Each row is followed by its class.
[+1.95,-0.30,-2.22,-0.63,+0.70,+1.70,+0.76,+2.76,+1.94,+1.47,+0.39,+3.12,+2.13,-1.78,+4.26,-2.58,-0.92,+0.55,-0.87,-3.30,+0.89,+0.18,-1.33,+0.69,+0.57,+0.05,+2.94,-0.30,-0.27] -> <37>
[+2.48,-2.90,-2.50,-0.05,+1.52,+0.33,+1.31,+6.66,+1.00,+0.77,+1.24,+2.99,+0.41,-1.92,-2.92,-4.79,-3.19,+0.99,-2.10,-2.24,-0.34,+2.03,-0.11,+0.32,+1.57,-1.41,+0.76,+0.62,+0.45] -> <38>
[+0.96,-1.80,-2.73,+0.60,+1.68,+0.68,+0.93,+4.13,-0.49,+1.88,+0.83,+2.00,+2.30,-2.31,-1.99,-4.77,-2.13,+0.38,-3.18,-1.79,-0.44,+0.30,-0.95,+0.34,+1.36,-2.70,+2.44,+0.12,+0.13] -> <37>
[+3.45,-1.78,-2.58,-0.45,-0.09,+0.77,+1.65,+4.72,+1.11,+1.59,+3.61,+2.35,+4.66,-1.92,-1.42,-2.38,-1.49,+0.13,-1.00,-1.82,+1.40,+2.41,-0.68,+0.35,+1.56,-2.07,+1.79,+0.73,+0.21] -> <38>
[+1.42,-1.30,-3.43,-1.44,+0.49,-0.66,+1.86,+3.90,+1.68,+0.91,+0.90,+3.07,+1.20,-0.81,+0.20,-1.77,-2.31,-0.33,-1.09,-1.53,+1.26,+1.62,-0.92,-0.13,+0.55,-2.01,+0.43,-0.06,+0.17] -> <37>
[+3.08,-3.20,-2.88,-0.05,+0.38,+1.74,+1.12,+3.71,+0.40,+0.74,+1.48,+1.85,+1.25,-0.78,-3.17,-2.47,-2.95,-0.60,-0.42,-2.91,+1.74,+2.27,-0.58,+0.50,-0.51,-1.59,+3.65,-0.27,+0.59] -> <38>
[+1.72,-0.55,-3.29,+0.31,+1.17,-0.53,+0.72,+3.13,+0.47,+2.06,+0.87,+1.96,+1.71,-2.22,-2.18,-3.24,-2.38,-0.98,-1.45,-1.65,+1.20,+0.90,-2.57,+1.07,+0.39,-1.81,+2.76,+0.31,+0.64] -> <37>
[+1.72,-1.70,-2.69,+0.05,+0.67,+0.98,+0.56,+4.36,+1.66,+0.86,+0.84,+2.28,+2.40,-2.64,-0.88,-3.73,-2.72,+0.00,-0.72,-2.20,+0.61,+1.25,-1.80,+1.82,+1.91,-2.78,+2.51,+0.19,+0.16] -> <37>
[+0.26,-1.25,-1.84,+0.36,-0.39,+0.75,-0.28,+3.54,+0.81,+1.92,+0.82,+3.18,+0.87,-2.27,-1.37,-3.17,-2.00,+0.91,-1.28,-1.21,-0.83,+0.61,-0.51,-0.89,+1.41,-0.68,+0.33,-0.18,+0.19] -> <38>
[+2.21,-2.34,-4.29,-1.67,+0.58,+0.63,+0.50,+5.89,+1.59,+0.64,+0.94,+2.24,+2.19,-1.31,-1.92,-4.08,-3.68,+0.23,-2.64,-3.31,+0.88,+1.43,-1.23,+1.18,+1.33,-3.36,+1.96,+1.18,-0.32] -> <37>
[+0.90,-0.66,-2.58,-0.97,+0.50,+0.11,+0.99,+2.48,+0.58,+0.66,-0.62,+2.51,+0.21,-1.89,-1.83,-2.39,-1.62,+0.09,-0.10,-2.49,+0.24,+0.30,+0.54,+0.66,+0.83,-0.56,+2.65,-1.16,-1.18] -> <37>
[+2.34,-2.03,-2.07,+0.14,+1.92,+1.79,+0.15,+4.36,-0.95,+1.32,+0.63,+2.43,+0.94,-2.12,-0.94,-1.63,-1.56,+1.07,-1.96,-2.19,+0.93,+3.08,-0.73,+0.64,+0.87,-2.72,+1.33,+1.59,-1.41] -> <38>
[+1.47,-0.17,-1.44,-0.22,+1.77,+0.22,+1.14,+4.42,+1.21,+0.83,+0.65,+1.15,-0.02,-0.81,-1.82,-3.01,-1.12,-0.20,-1.02,-1.87,-0.18,+1.73,-0.66,-0.37,-1.35,-2.00,+1.08,-0.36,+0.53] -> <38>
[-2.69,-1.30,-1.66,-2.96,+0.64,-3.51,+3.32,+6.09,+3.21,+0.75,+1.22,+1.56,-1.05,+0.58,-1.53,-3.12,-2.34,-3.52,-3.42,-1.04,+0.17,+0.73,-0.31,+0.06,+0.63,-4.10,-0.96,+1.12,-0.55] -> <38>
[+1.95,-1.53,-2.19,+0.75,+1.45,+2.33,-0.53,+4.75,-0.06,+0.63,+0.62,+3.20,+2.15,-2.30,-1.44,-2.20,-0.78,-0.18,-0.70,-1.34,+0.16,+0.19,-0.72,-0.22,+1.27,-2.42,+0.91,+1.60,-0.09] -> <38>
[+1.62,-1.32,-1.75,+0.44,+0.51,+0.77,+0.52,+4.57,+0.56,+2.21,+0.33,+3.69,+1.08,-0.59,-1.99,-4.34,-2.78,-0.29,-2.19,-2.37,-0.07,+0.98,-1.31,+1.43,+0.45,-2.57,+0.81,-0.02,+0.22] -> <38>
[+0.90,-0.79,-2.62,-0.87,+2.43,-0.51,-0.09,+4.39,+0.77,+1.24,+0.51,+1.83,+2.30,-2.40,-0.68,-3.61,-2.03,+1.85,-1.83,-1.79,+0.39,-0.30,-2.03,+1.01,-1.23,-2.37,+1.62,-0.14,-0.13] -> <37>
[+0.35,-1.97,-3.07,+0.60,+0.94,+0.53,+0.30,+3.81,+1.04,+1.42,+0.39,+3.10,+3.11,-1.04,-3.17,-4.21,-2.76,-0.45,-2.26,-1.81,-0.93,+0.82,-1.12,+1.19,-0.43,-2.11,+2.62,-0.16,-0.07] -> <37>
[+1.63,-0.69,-3.76,-2.66,+0.12,+0.66,+0.75,+5.14,+1.55,+1.85,+0.76,+2.98,-0.26,-1.50,-0.38,-2.96,-1.35,+1.39,-1.10,-2.22,+1.07,+0.23,-0.03,+0.79,+0.89,-1.54,+1.62,-0.17,-0.10] -> <37>
[+2.09,-0.18,-2.14,-1.73,+0.46,+0.43,+0.03,+3.89,+0.62,+1.65,+1.45,+2.69,+1.64,-3.04,+0.17,-1.49,-0.49,+2.39,-0.05,-2.76,+0.40,+1.04,-0.76,+0.92,+1.27,-0.12,-0.63,+1.00,+0.65] -> <38>
[+2.54,-1.73,-2.40,+0.82,+1.27,+0.40,+0.20,+4.77,-1.55,+1.34,+1.20,+1.77,+0.22,-2.28,-1.54,-3.01,-1.19,-0.30,-1.22,-0.60,-1.89,+1.94,-0.76,+0.50,+0.69,-2.63,+1.60,+0.79,-0.31] -> <38>
[+2.44,-0.19,-1.81,-2.74,-0.06,-0.44,+1.38,+3.65,+0.68,-0.22,+0.84,+1.45,+0.52,+0.58,-2.67,-1.93,-0.92,+0.40,-0.68,-0.04,-0.04,+0.42,+0.87,+0.14,+0.56,-0.36,-0.63,+0.69,+0.82] -> <38>
